Below is a small trained network, with its code and all its weights. Each question gives an input and a class and asks what happens when units are switched off, that is, made to give their printed mean instead of their output.

import numpy as np


def w(rows, s, z=0):
    codes = np.array(rows[::2]) - 128.0
    scale = np.full(codes.shape[1], s)
    scale[-1] = z or s
    return codes * scale


def f(y):
    return y / 2 * (1 + np.tanh(0.7978845608 * (y + 0.044715 * y**3)))


def log_softmax(a):
    a = a - a.max(-1, keepdims=True)
    return a - np.log(np.exp(a).sum(-1, keepdims=True))


def net(x, mask):
    res = np.array(x, float).reshape(1, 7) / 4 @ E
    y = f(res @ A[0][:, :-1].T + A[0][:, -1])
    res = res + np.where(mask, y, B[0][:, -1]) @ B[0][:, :-1]
    return log_softmax(res[-1] @ U[:, :-1].T + U[:, -1])


A, B = {}, {}
E = w([
[187,168,185,179,159,126,203],'x0',
[132,144,166,26,150,118,211],'x1',
[86,170,46,158,254,178,137],'x2',
[42,173,148,187,135,63,63],'x3',
[109,147,138,135,183,74,97],'x4',
[214,247,20,124,69,106,157],'x5',
[93,51,62,155,73,65,246],'x6',
],0.0067)
A[0] = w([
[129,56,76,140,128,107,166,43],'N1',
[165,129,79,136,105,97,116,26],'N2',
[150,165,90,88,123,134,139,82],'N3',
[137,97,114,79,74,175,94,123],'N4',
[115,148,168,208,122,66,126,147],'N5',
[131,48,99,171,119,31,175,60],'N6',
[129,149,132,145,93,173,144,100],'N7',
[150,230,106,113,83,133,113,66],'N8',
[123,177,158,115,127,185,88,53],'N9',
[54,101,97,142,120,131,80,251],'N10',
[97,136,120,106,103,40,30,224],'N11',
[146,94,156,124,103,107,104,20],'N12',
[64,102,137,86,118,125,146,75],'N13',
[180,66,110,127,146,161,134,106],'N14',
[107,43,176,172,153,176,149,72],'N15',
[141,173,169,98,109,142,82,95],'N16',
[105,80,72,192,111,108,201,4],'N17',
[116,184,115,128,216,174,120,107],'N18',
[160,164,69,152,98,120,99,75],'N19',
[55,159,75,95,163,177,159,66],'N20',
[181,116,174,206,137,130,162,149],'N21',
[120,190,125,89,117,116,165,82],'N22',
[67,130,73,151,145,188,172,131],'N23',
[138,108,116,195,99,154,104,50],'N24',
[142,164,58,113,101,99,125,59],'N25',
[104,149,75,160,174,213,107,60],'N26',
[158,145,145,97,153,166,74,38],'N27',
[130,104,153,96,73,103,104,167],'N28',
[125,126,91,247,95,152,104,184],'N29',
[107,86,61,48,116,124,68,132],'N30',
[96,63,168,143,155,129,121,26],'N31',
[47,130,104,145,115,75,185,124],'N32',
[94,65,156,113,148,155,101,43],'N33',
[81,156,96,117,163,140,123,226],'N34',
[148,140,125,188,49,122,81,81],'N35',
[190,47,103,88,162,166,138,94],'N36',
[136,97,76,196,140,167,118,149],'N37',
[170,98,72,98,139,32,157,65],'N38',
[107,155,195,183,190,106,131,195],'N39',
],0.011,0.0036)
B[0] = w([
[125,130,152,165,47,183,48,189],'N1',
[68,83,112,168,209,121,90,154],'N2',
[46,119,133,93,148,133,99,179],'N3',
[168,152,121,124,101,90,128,196],'N4',
[150,160,125,23,79,155,151,201],'N5',
[153,35,129,188,39,167,31,235],'N6',
[132,185,97,181,73,48,143,144],'N7',
[68,157,85,126,247,69,48,227],'N8',
[113,167,160,197,102,217,76,188],'N9',
[127,146,86,73,109,100,170,232],'N10',
[179,145,133,86,63,172,165,253],'N11',
[156,84,157,159,200,107,98,141],'N12',
[105,133,136,129,149,123,148,159],'N13',
[71,180,7,69,68,164,156,181],'N14',
[84,178,19,120,181,51,77,223],'N15',
[192,58,162,231,88,220,42,191],'N16',
[112,165,161,202,105,202,107,216],'N17',
[198,108,163,151,85,146,124,244],'N18',
[38,105,86,113,158,89,89,194],'N19',
[185,80,172,154,144,56,141,194],'N20',
[190,76,77,84,136,104,190,201],'N21',
[93,56,115,98,224,85,135,172],'N22',
[195,114,214,169,96,146,187,204],'N23',
[101,63,146,87,160,169,166,159],'N24',
[40,133,100,151,145,73,100,190],'N25',
[152,44,201,171,143,124,150,219],'N26',
[83,125,160,162,98,200,38,189],'N27',
[181,89,210,133,182,75,198,200],'N28',
[146,45,104,25,144,154,164,242],'N29',
[229,156,144,99,84,8,172,209],'N30',
[37,161,56,156,192,125,126,182],'N31',
[142,122,191,138,33,224,55,209],'N32',
[62,114,86,163,178,3,62,184],'N33',
[184,147,167,96,92,124,132,206],'N34',
[154,73,169,99,202,138,114,202],'N35',
[87,175,86,89,51,201,157,212],'N36',
[162,57,124,86,157,126,159,200],'N37',
[87,36,122,136,119,186,103,195],'N38',
[149,187,38,93,105,128,154,230],'N39',
],0.0057,0.0063)
U = w([
[112,136,156,210,102,162,63,123],'0',
[112,148,115,64,125,152,135,252],'1',
[2,123,88,153,216,86,87,37],'2',
[206,107,171,179,140,75,155,115],'3',
[119,97,148,69,170,137,154,148],'4',
[194,156,111,152,123,60,157,158],'5',
[149,174,107,151,106,102,126,179],'6',
],0.009,0.0035)

Each question gives the input, the list of numbers given to net, and the class t.
The units are the neurons (one row each of A and B). Each row of codes is followed by its name. A weight is (code - 128) times the scale printed after its matrix; where a second scale follows, it is the last column's (A, B and U).
mask holds one flag per neuron, in row order. A switched-off neuron (its flag False) gives its mean, the last column of its row in B, instead of its output. The means were averaged over made-up inputs and are rounded, as every weight is.
A unit's drop is (log p(t) with every unit on - log p(t) with that unit switched off) / (log p(t) with every unit on - log p(t) with every unit switched off).
The circuit of an input: a set's keep is (log p(t) with only the set's units on - log p(t) with every unit switched off) / (log p(t) with every unit on - log p(t) with every unit switched off). Starting from the 12 units with the biggest drops (on a tie, the unit counted first), units are removed one at a time, each time the one whose removal leaves the highest keep (on an exact tie, the one counted first), for as long as the keep stays at least 0.8.
circuit, biggest first: the units of the circuit, biggest drop first
unit that matters most: the unit with the biggest drop
k most important neurons: the k neurons with the biggest drops, biggest first
drop of u: that unit's drop, to one decimal
input [2,0,4,4,2,4,4], class 0: unit that matters most	N32
input [4,7,4,4,-8,-8,-6], class 2: circuit, biggest first	(N15, N33)
input [-8,-1,-6,1,-1,-2,2], class 5: circuit, biggest first	(N30, N4)
input [0,5,1,8,8,-1,-8], class 0: 2 most important neurons	(N16, N9)
input [-4,-5,-5,-6,0,5,-8], class 0: 3 most important neurons	(N16, N27, N9)
input [0,-5,-8,7,8,8,2], class 2: circuit, biggest first	(N8, N19)
input [-1,-7,6,1,-3,6,4], class 4: circuit, biggest first	(N29, N37)
input [3,-6,-3,8,-5,-3,7], class 1: 3 most important neurons	(N29, N5, N10)
input [8,-6,5,2,-2,-6,4], class 5: circuit, biggest first	(N39, N21)
input [4,-5,8,3,0,-5,4], class 3: circuit, biggest first	(N23, N26)
input [5,7,2,-8,-3,2,6], class 1: circuit, biggest first	(N36, N14)
input [5,-6,2,8,-6,-4,6], class 1: 2 most important neurons	(N29, N5)
input [-1,-8,-1,0,7,5,8], class 0: 4 most important neurons	(N6, N17, N32, N1)
input [-3,-4,5,7,3,8,8], class 0: circuit, biggest first	(N32)
input [8,-2,7,0,4,8,2], class 2: 2 most important neurons	(N8, N19)
input [5,-7,-4,3,-5,3,1], class 4: drop of N22	0.0
input [-1,1,2,7,-5,-3,2], class 1: drop of N30	0.1
input [-3,2,-3,-1,-1,8,-6], class 2: drop of N8	0.3
input [0,4,4,-5,4,4,-6], class 0: drop of N27	0.2
input [-8,-5,2,-2,1,-5,1], class 5: unit that matters most	N30
